Below is a small trained network, with its code and all its weights. Each question gives an input and a class and asks what happens when units are switched off, that is, made to give their printed mean instead of their output.

import numpy as np


def w(rows, s, z=0):
    codes = np.array(rows[::2]) - 128.0
    scale = np.full(codes.shape[1], s)
    scale[-1] = z or s
    return codes * scale


def f(y):
    return y / 2 * (1 + np.tanh(0.7978845608 * (y + 0.044715 * y**3)))


def log_softmax(a):
    a = a - a.max(-1, keepdims=True)
    return a - np.log(np.exp(a).sum(-1, keepdims=True))


def net(x, mask):
    res = np.array(x, float).reshape(1, 5) / 4 @ E
    y = f(res @ A[0][:, :-1].T + A[0][:, -1])
    res = res + np.where(mask, y, B[0][:, -1]) @ B[0][:, :-1]
    return log_softmax(res[-1] @ U[:, :-1].T + U[:, -1])


A, B = {}, {}
E = w([
[44,81,76,46],'x0',
[142,122,2,165],'x1',
[94,216,105,112],'x2',
[125,125,126,127],'x3',
[129,126,126,127],'x4',
],0.0097)
A[0] = w([
[118,125,206,108,80],'n0',
[139,115,4,231,87],'n1',
[76,41,113,71,103],'n2',
[105,155,112,59,255],'n3',
[155,176,203,43,186],'n4',
[104,100,96,60,107],'n5',
[93,98,90,56,92],'n6',
[95,66,122,34,128],'n7',
[92,206,116,135,104],'n8',
[58,65,125,133,125],'n9',
[134,1,139,194,98],'n10',
[161,155,136,157,88],'n11',
[218,19,119,107,103],'n12',
[109,249,94,104,126],'n13',
[186,132,156,196,112],'n14',
[177,131,38,126,135],'n15',
],0.0085,0.0092)
B[0] = w([
[38,157,165,118,150],'n0',
[16,109,224,107,198],'n1',
[130,186,119,140,169],'n2',
[156,104,74,167,255],'n3',
[92,66,160,169,223],'n4',
[122,206,98,147,152],'n5',
[141,187,144,141,155],'n6',
[123,191,106,179,180],'n7',
[150,103,113,38,147],'n8',
[149,146,134,129,152],'n9',
[178,137,148,50,163],'n10',
[122,191,141,98,132],'n11',
[189,134,126,26,162],'n12',
[254,39,154,9,185],'n13',
[145,254,85,139,175],'n14',
[21,79,213,165,179],'n15',
],0.0079,0.0083)
U = w([
[132,108,121,132,254],'0',
[60,104,174,116,51],'1',
[173,109,129,9,69],'2',
[136,108,113,153,193],'3',
[128,211,110,144,45],'4',
],0.014,0.0072)

Each question gives the input, the list of numbers given to net, and the class t.
The units are the neurons (one row each of A and B). Each row of codes is followed by its name. A weight is (code - 128) times the scale printed after its matrix; where a second scale follows, it is the last column's (A, B and U).
mask holds one flag per neuron, in row order. A switched-off neuron (its flag False) gives its mean, the last column of its row in B, instead of its output. The means were averaged over made-up inputs and are rounded, as every weight is.
A unit's drop is (log p(t) with every unit on - log p(t) with that unit switched off) / (log p(t) with every unit on - log p(t) with every unit switched off).
The circuit of an input: a set's keep is (log p(t) with only the set's units on - log p(t) with every unit switched off) / (log p(t) with every unit on - log p(t) with every unit switched off). Starting from the 12 units with the biggest drops (on a tie, the unit counted first), units are removed one at a time, each time the one whose removal leaves the highest keep (on an exact tie, the one counted first), for as long as the keep stays at least 0.8.
units of the circuit, in order: the units of the circuit, biggest drop first
most important unit: the unit with the biggest drop
top k neurons: the k neurons with the biggest drops, biggest first
drop of u: that unit's drop, to one decimal
input [0,-5,-7,-1,1], class 2: top 2 neurons	n12, n10
input [0,4,-8,2,5], class 2: most important unit	n12
input [2,6,-1,-1,5], class 1: units of the circuit, in order	n1, n15
input [-8,-6,8,5,-5], class 2: top 2 neurons	n13, n8
input [-8,5,-8,-1,-3], class 2: units of the circuit, in order	n12, n10
input [6,6,-6,2,-5], class 1: top 4 neurons	n1, n15, n13, n14
input [6,7,-7,4,2], class 1: top 4 neurons	n1, n15, n13, n14
input [5,-3,6,7,3], class 3: units of the circuit, in order	n3, n1
input [1,7,8,-3,5], class 2: top 3 neurons	n13, n8, n4
input [8,-3,6,7,3], class 4: units of the circuit, in order	n7, n5
input [-2,-7,8,-2,7], class 2: top 3 neurons	n13, n8, n15
input [1,6,4,-5,-2], class 1: units of the circuit, in order	n1, n15
input [-6,1,7,1,6], class 2: top 2 neurons	n13, n8
input [6,-3,-3,-7,5], class 3: top neuron	n14
input [-4,-5,-8,3,2], class 2: top 2 neurons	n12, n10
input [4,6,5,1,-2], class 1: top 2 neurons	n1, n15
input [8,-7,-1,-2,-3], class 4: units of the circuit, in order	n7, n2, n5
input [1,2,-7,4,3], class 2: top 2 neurons	n12, n10
input [1,7,-6,-2,4], class 1: top 3 neurons	n1, n15, n13
input [-8,-2,-4,3,-4], class 4: units of the circuit, in order	n14
input [4,7,7,6,-5], class 1: top 3 neurons	n15, n1, n12
input [-6,-2,-4,2,3], class 4: top 2 neurons	n14, n13
input [0,5,-5,2,2], class 1: top 4 neurons	n1, n15, n13, n3
input [6,-5,-2,-5,0], class 4: drop of n2	0.2
input [8,-2,-2,-5,5], class 4: drop of n7	0.1
input [-8,2,-7,1,-7], class 4: drop of n9	0.0
input [2,7,-2,2,-3], class 1: drop of n1	0.5
